Each row has a class, written after it.
[-129  171  328  236  434   85   81 -268  690 -151 -303 -385 -820  544
  -97 -132  -11 -197 -589 -229  -84 -364  565 -244 -247 -177 -294   -5
   36 -108 -849  196   80  -56] | z259
[  27  310  375  -21  538  238  147 -313  171 -399 -177 -438 -418  509
   42  -34 -557  -61 -203 -241  175  -60  502 -618 -222  322  -93  168
  -28   46 -509  311  198 -325] | z865
[ -20   -7  416 -144  384   57 -237  -64  -47  -51   69   10 -388  -37
  300  -25 -143  156  -98 -327  175 -177  684 -577 -134  320 -168   76
  235  -64  -86   67  387  114] | z761
[-133   82  538 -166  461   37  -25 -100  -81 -106  -69   33 -454   37
  279 -132 -159   44  -91 -283  184 -203  659 -547 -231  386 -314  226
  266 -108 -213   90  243  125] | z544
[  80  326  161   -8  525  218  -35 -277  207 -281 -121 -499 -312  392
   75  -13 -582   25 -113 -158  141 -255  520 -622  -45  264 -186   54
  -96  122 -556  221  286 -257] | z542
[  65   46  187  -18  305   87 -361 -169   31 -104   31  -92 -368   17
  274 -125  -56  149 -102 -263  -16 -283  646 -521  -49  158 -279   50
  127  -56  -82   15  423   -4] | z207
[  33   97   43  305  112  162 -135 -278  640 -161 -242 -506 -844  553
   34 -194  223 -350 -573 -165   42 -430  610 -176  135 -245 -323 -140
   47 -133 -823  124  292 -140] | z542
[-376  290  429   -3  652  -75  103 -259 -245 -168 -447 -328 -360  -42
   -2  -98 -168   91 -403  245  160 -208  499 -575 -131 -401  -79   39
  167 -281 -227  276  220  112] | z544
[-526  261  446   -9  582  -85  217 -205 -185   32 -371 -198 -323  -13
  -31  -46 -381  144 -431  161 -120 -214  566 -658 -220 -190   22  106
  218 -260 -341  226  124  226] | z513
[ 152  254  117  -24  447  208 -121 -216  186 -336 -109 -484 -473  386
  -33  -19 -503  -89 -183 -204  264 -155  538 -600  -26  327  -81   26
  -48   13 -555  191  398 -261] | z461
[-295  167  200   17  523  -49  -86 -226 -153 -123 -422 -384 -527   23
   -7 -199  -64  -57 -442  222  170 -321  586 -516  -59 -325  -90  -12
  229 -280 -317  319  298   73] | z942
[  -2  102  135  268  247  121  -95 -336  700 -112 -228 -497 -829  551
  -57 -214  153 -285 -591 -255  -79 -452  587 -189    3 -202 -319  -61
   19  -79 -834  111  198 -132] | z259
[  87  281  205  -23  478  142  -14 -231  139 -336 -183 -444 -478  308
  -23    1 -493 -103 -222 -218  259  -94  500 -593 -100  330  -97   68
  -85   28 -452  214  254 -299] | z542
[-186  137  222  245  341   98   32 -281  671 -123 -282 -454 -817  573
  -67 -191   83 -215 -659 -212 -132 -396  575 -198  -66 -289 -308  -21
   -3 -200 -811  135  146  -78] | z865
[-139   54  339 -103  313   32 -237  -26  -30   77  112  126 -279  -25
  196  136 -214  253  105 -338  -14 -182  685 -683 -197  275 -134  107
  127   19 -135  -61  361   48] | z247
[ -99  127  218  331  295  116  -87 -301  765 -153 -233 -425 -799  585
  -20 -174  121 -200 -572 -238  -85 -408  606 -227  -73 -235 -349  -94
   -9  -88 -814  154  148 -103] | z513
[-183  193  345  142  507  150   16 -256  694 -129 -280 -367 -765  622
  -63 -187 -102 -197 -565 -283  -68 -390  661 -281 -257 -126 -283  106
   58 -148 -801  176   31 -117] | z513
[-100   61  523 -138  457   41  -12  -94 -101 -131  -37  158 -463    4
  232  -73 -199   54  -61 -392   88 -112  479 -585 -228  420 -203  255
  175  -74 -208    0  147   88] | z542
[ -32  326  316  -19  600  178   45 -210  242 -309 -190 -437 -347  421
   79  127 -681   24 -143 -294  176 -154  519 -629 -255  269 -109   86
 -125  106 -496  274  190 -254] | z513
[-233  122   50   43  382 -131 -142 -188 -173  -39 -246 -300 -518  -40
  -59  -53   19  -11 -471  162   95 -231  490 -496  174 -396  -43 -114
  126 -246 -280  157  311   48] | z247
[-177   67  585 -162  576   35  -32  -78  -98 -108  -63  141 -424   -5
  255  -66 -156  103   26 -382  104 -141  580 -583 -259  386 -233  237
  205  -67 -174    1  151  105] | z865
[-207  183  389  232  484  129  108 -195  730 -115 -331 -350 -809  595
 -112 -180  -33 -216 -642 -285  -70 -328  585 -268 -340 -184 -322   48
   51 -153 -796  164   38  -86] | z865
[-178  170  284  251  314   99   58 -273  647 -143 -320 -410 -848  572
  -36 -180  113 -245 -662 -179 -124 -388  563 -202 -108 -268 -279  -17
   38 -225 -804  134  154  -25] | z461
[ -64  135  180  278  287   85  -65 -327  705 -161 -248 -445 -850  562
  -34 -162   62 -229 -595 -241  -75 -425  596 -216  -75 -232 -330  -56
   -4  -91 -823  186  158  -96] | z19
[   6  133   78  299   91  133  -75 -296  635 -149 -218 -465 -860  576
   57 -226  197 -351 -564 -177  -39 -424  612 -181   91 -185 -355  -68
   50 -141 -835  128  244 -111] | z259
[ -75  129  222  242  356  162  -48 -242  715 -121 -248 -386 -857  591
  -67 -243   40 -276 -607 -284  -15 -426  548 -212 -159 -188 -338  -29
   19  -80 -793  153  149 -117] | z736
[-352  191  205   32  490  -27   57 -226 -156   27 -353 -358 -466  -31
  -38 -118 -197  -11 -482  181  -23 -287  527 -565  -60 -253   16   12
  230 -209 -346  197  259  126] | z513
[ -40  128  109  323  165  104 -144 -327  739 -150 -208 -454 -842  559
  -38 -225  159 -289 -564 -227  -20 -427  596 -223   -4 -233 -313 -103
  -15 -103 -844  156  224 -164] | z761
[-140   92  -67  106  296  -41 -333 -270  -94  -66 -195 -413 -557   33
  -12 -111   84  -70 -438  194  118 -320  520 -433  332 -378  -55 -212
   90 -197 -250  160  465   11] | z207
[-183  167  259  204  389   72   29 -247  632 -146 -313 -423 -849  577
  -20 -199   68 -279 -656 -198  -67 -398  556 -210  -96 -267 -324  -19
   39 -236 -789  129  164  -53] | z19
[  -2   26  276  -68  391   58 -327 -174   84 -179   16  -77 -395   29
  237  -41 -126  161 -160 -230    6 -307  646 -520 -112  141 -332  108
  122  -47 -131   84  352   61] | z513
[  86  302  201  -38  466  170  -38 -236  196 -391 -214 -518 -437  416
  -22  -29 -509 -136 -236 -171  260 -156  549 -614 -162  302 -169   64
  -27    3 -538  280  338 -264] | z247
[  11  347  256  -32  699  201   30 -177  271 -263 -161 -427 -333  433
   25  146 -722   87 -105 -283  122 -147  553 -628 -241  283  -90   28
 -122  121 -527  275  219 -265] | z247
[-429  211  387  -54  651 -134  102 -161 -240 -122 -429 -256 -489   -9
  -59  -26 -261   74 -531  210  159 -178  503 -559 -205 -327  -29   57
  163 -330 -255  355  153  163] | z544
[ 141  266  115  -33  418  199 -146 -202  170 -388 -170 -497 -470  404
   -7   24 -505 -104 -154 -190  251 -124  520 -625  -77  353  -69   25
  -85   22 -528  211  394 -247] | z259
[  75  307  225  -30  480  171   32 -253  234 -283 -105 -412 -330  466
  107   12 -610   25 -161 -230  177 -192  506 -651 -130  297 -232   96
    2   74 -560  228  235 -176] | z542
[-250  130  144   14  445 -126 -149 -191  -60 -134 -239 -344 -497   32
  -78  -83  -29   41 -500  156  163 -247  518 -510   79 -400 -152  -81
  160 -317 -331  210  365  128] | z207
[  31  320  269  -29  506  181   41 -260  182 -282 -142 -457 -371  434
   96  -91 -590  -39 -169 -185  216 -212  540 -617 -153  296 -185   96
   -4   87 -562  260  249 -212] | z942
[-169  184  300  232  344   99   97 -288  646 -143 -319 -411 -821  584
  -74 -152   77 -210 -660 -195 -170 -364  575 -183 -123 -269 -308   15
   41 -188 -820  140  141  -34] | z544
[ 107  -40  112  -34  297   76 -428 -183  -12 -107  113  -24 -423  -25
  288  -96   61   76  -56 -292   48 -265  553 -498   90  120 -260   -7
   98   52  -48  -40  386 -102] | z247
[  -5  291  285  -26  521  202  -22 -211  185 -409 -207 -498 -427  375
  -44   44 -578 -104 -214 -177  226 -105  515 -627 -144  324  -48   47
  -84  -22 -545  272  368 -227] | z513
[  41   90  -42  309  124  104 -150 -261  664  -83 -207 -492 -899  539
   10 -238  282 -381 -609 -183  -26 -476  598 -147  151 -222 -399 -147
   69 -117 -847   99  269 -132] | z247
[  80  288  221  -27  557  185   12 -260  173 -226 -104 -429 -397  419
   83  -22 -568   -5 -116 -201  172 -244  530 -641 -158  343 -186  100
    6  147 -552  227  263 -239] | z19
[  98  265  172  -48  472  167  -44 -213  192 -401 -186 -466 -468  389
  -43  -12 -550 -109 -238 -213  250 -126  488 -631 -135  355 -105   60
  -73   15 -563  236  306 -284] | z461
[  97  -13  150  -36  374  103 -422 -138   65  -92   89 -106 -403  -15
  246  -24  -30  178 -101 -273   22 -280  651 -546   18  131 -284   29
  126   16  -65   17  440  -23] | z19
[   1  110   35  271  155  132 -129 -282  674  -96 -199 -489 -843  558
   22 -246  191 -301 -600 -221   27 -455  625 -183  137 -233 -362 -110
   31 -132 -779  119  236 -151] | z736
[ 127    5   51  -56  239   81 -474 -120   20  -47  142  -67 -422  -59
  250  -87  -52  122 -149 -219   -6 -291  639 -559   34  129 -267   36
  147   24  -59   12  451  -17] | z19
[-196  183  432  196  547  161   76 -209  720 -128 -314 -341 -737  613
  -68 -181  -89 -147 -573 -290  -76 -357  609 -264 -301 -153 -275   17
   12  -86 -814  200   38 -117] | z942
[ -15  365  222  -10  564  221   89 -260  157 -264 -212 -477 -387  394
   41 -123 -586  -61 -154 -109  164 -232  553 -655 -245  283 -168  137
   -9   83 -574  280  221 -279] | z247
[ 118  303  149  -54  520  239  -65 -199  209 -260 -128 -449 -399  447
   52   13 -558  -38 -117 -241  173 -174  514 -639 -132  327 -115   75
  -28  139 -528  214  295 -265] | z259
[-144   83  438  -38  326   19 -228  -82  -52   62   98  152 -236  -75
  233   37 -192  257  138 -313  -92 -192  671 -667 -240  275 -111   92
  109   30 -112  -38  333   16] | z942
[ -92  136  111  287  327  102 -100 -296  707 -102 -234 -449 -827  566
  -95 -184   47 -214 -578 -241  -80 -442  592 -231  -68 -248 -292  -43
  -34  -94 -839  173  150 -156] | z761
[ -75  145  275  194  400  162  -26 -234  704 -125 -264 -397 -836  590
  -60 -218   24 -268 -596 -283    2 -388  637 -231 -209 -123 -330   36
   71 -107 -790  163  100 -132] | z865
[-221   90   29   89  392  -67 -236 -225  -95   -4 -156 -375 -540   -3
  -78  -64  -51   42 -478  172  101 -282  549 -516  190 -410  -21 -125
  107 -236 -274  183  415   62] | z19
[ -80   30  504 -174  504   13  -31  -81  -96 -177  -52   42 -479   19
  257  -36 -149   77 -110 -292  100 -152  568 -547 -225  384 -224  206
  202 -115 -225   32  200  119] | z259
[   1    9  392 -163  297   31 -278  -23  -18  -70   89   62 -420  -73
  252   61  -70  163  -59 -334  221 -132  683 -580 -106  313 -210   73
  212 -102  -57   12  446  137] | z247
[-194  178  353  148  485  112    7 -212  688 -156 -304 -368 -765  599
  -46 -199  -91 -215 -592 -261  -10 -389  596 -279 -245 -134 -319   39
   -5 -158 -815  204   42  -77] | z259
[  67  304  213  -30  566  208  -63 -212  198 -358 -171 -484 -442  393
  -14    7 -561  -57 -178 -186  187 -158  521 -592 -151  336 -105   41
  -85   52 -528  241  328 -234] | z207
[-480  366  581   12  708 -162  241 -299 -203 -215 -516 -303 -329   -9
  -14 -107 -222   99 -411  260  180 -193  493 -596 -216 -389 -102   61
  162 -385 -306  287  115  165] | z207
[  78   14  172  -45  329  141 -354 -148   30  -27  126  -89 -381   20
  277  -84  -61  189 -108 -233  -26 -305  665 -516  -52  152 -248   71
  133   41  -60  -13  411  -43] | z207
[  67  281  149  -32  496  181  -62 -222  196 -277 -137 -476 -409  353
   38  -27 -520  -27 -138 -229  152 -163  560 -628 -153  353 -104   27
  -72   56 -481  222  337 -298] | z247
[ -86   96  147  314  243  114  -51 -293  743 -177 -200 -397 -822  559
 -110 -207  100 -213 -578 -251  -99 -400  559 -238 -104 -305 -358  -73
    0  -55 -874  180  166 -136] | z736
[  49  345  322  -75  537  187   44 -280  206 -468 -168 -403 -413  469
   -2    4 -559  -49 -193 -272  200  -30  386 -670 -193  269 -124  184
  -76   -8 -504  290  232 -268] | z259
[  65  302  117  -51  481  230  -34 -264  190 -246 -130 -509 -428  426
   32  -59 -529  -41 -148 -187  212 -226  565 -618  -94  299 -128   99
  -52   94 -539  234  310 -309] | z247
[ 134   -3  112  -78  247   67 -371 -130    2  -32  104  -94 -432  -33
  283 -125   35   92 -110 -219   73 -318  658 -502   20  170 -330   47
  202   40  -89   -9  449   -6] | z259
[  69  358  411  -87  479  165   98 -333  147 -494 -166 -341 -391  493
   72   38 -545  -47 -192 -325  207   11  413 -590 -132  272 -100  170
  -87   53 -446  264  156 -283] | z207
[-495  258  451    4  633  -39  271 -246 -194  -11 -420 -274 -408   27
  -61  -72 -355   64 -411  187  -57 -233  531 -630 -269 -160   12  127
  231 -248 -410  246  140  182] | z544
[-162   50  766 -244  594 -125  140 -129 -198 -317 -135  248 -426    6
  309   12 -221   81 -129 -367  221  -70  510 -549 -278  355 -320  292
  203  -66 -200   81  -82  130] | z19
[-406  308  509   23  721 -133  256 -313 -219 -226 -495 -318 -376  -30
  -34  -62 -208   90 -425  223  132 -179  445 -578 -143 -341 -106   86
  166 -340 -315  291  103  148] | z865
[-168   86  -25   50  282  -47 -282 -230 -102  -89 -148 -363 -486   29
   16  -45   39   12 -357  156  134 -304  534 -512  309 -365 -115 -152
  131 -205 -282  190  470   76] | z736
[ -56  368  357  -36  576  184  144 -262  178 -285 -176 -422 -336  433
   24  -26 -692   13 -174 -203  140 -145  505 -677 -267  317 -150  165
  -25   43 -581  277  201 -186] | z544
[-454  341  476   -5  666 -145  244 -221 -240 -112 -487 -316 -288  -30
   -6 -116 -296  147 -462  284   72 -230  501 -654 -262 -380 -111  106
  207 -363 -310  295  138  215] | z259
[-349  223  326  -25  650  -41   29 -177 -134 -115 -420 -326 -467   46
  -74  -61 -220   98 -484  163  167 -229  524 -590 -168 -331  -28   90
  193 -356 -305  272  232  146] | z513
[-392  321  475  -43  659 -137  155 -254 -285 -191 -421 -204 -335  -63
  -64  -61 -232  110 -427  243  103 -130  386 -636 -128 -379   -1  106
  125 -346 -253  213  112  131] | z259
[-217   57  449  -86  276   15 -152    5  -91   20  131  193 -256  -39
  247  198 -317  309  117 -342  -79 -114  666 -701 -249  348  -97  137
   89  -25 -150  -27  333  151] | z207
[ -24   61  284  -56  410   86 -271 -151   57 -142   31  -69 -383    3
  246 -105 -178  183 -149 -234    7 -252  617 -584 -141  152 -265   98
   91  -69 -119   87  369  -10] | z19
[-244  139   57   28  291  -85 -170 -142 -142  -26 -188 -273 -462  -24
  -32  -39  -69   24 -440  160   54 -220  512 -569  169 -318  -54  -65
  165 -318 -302  138  397  156] | z542
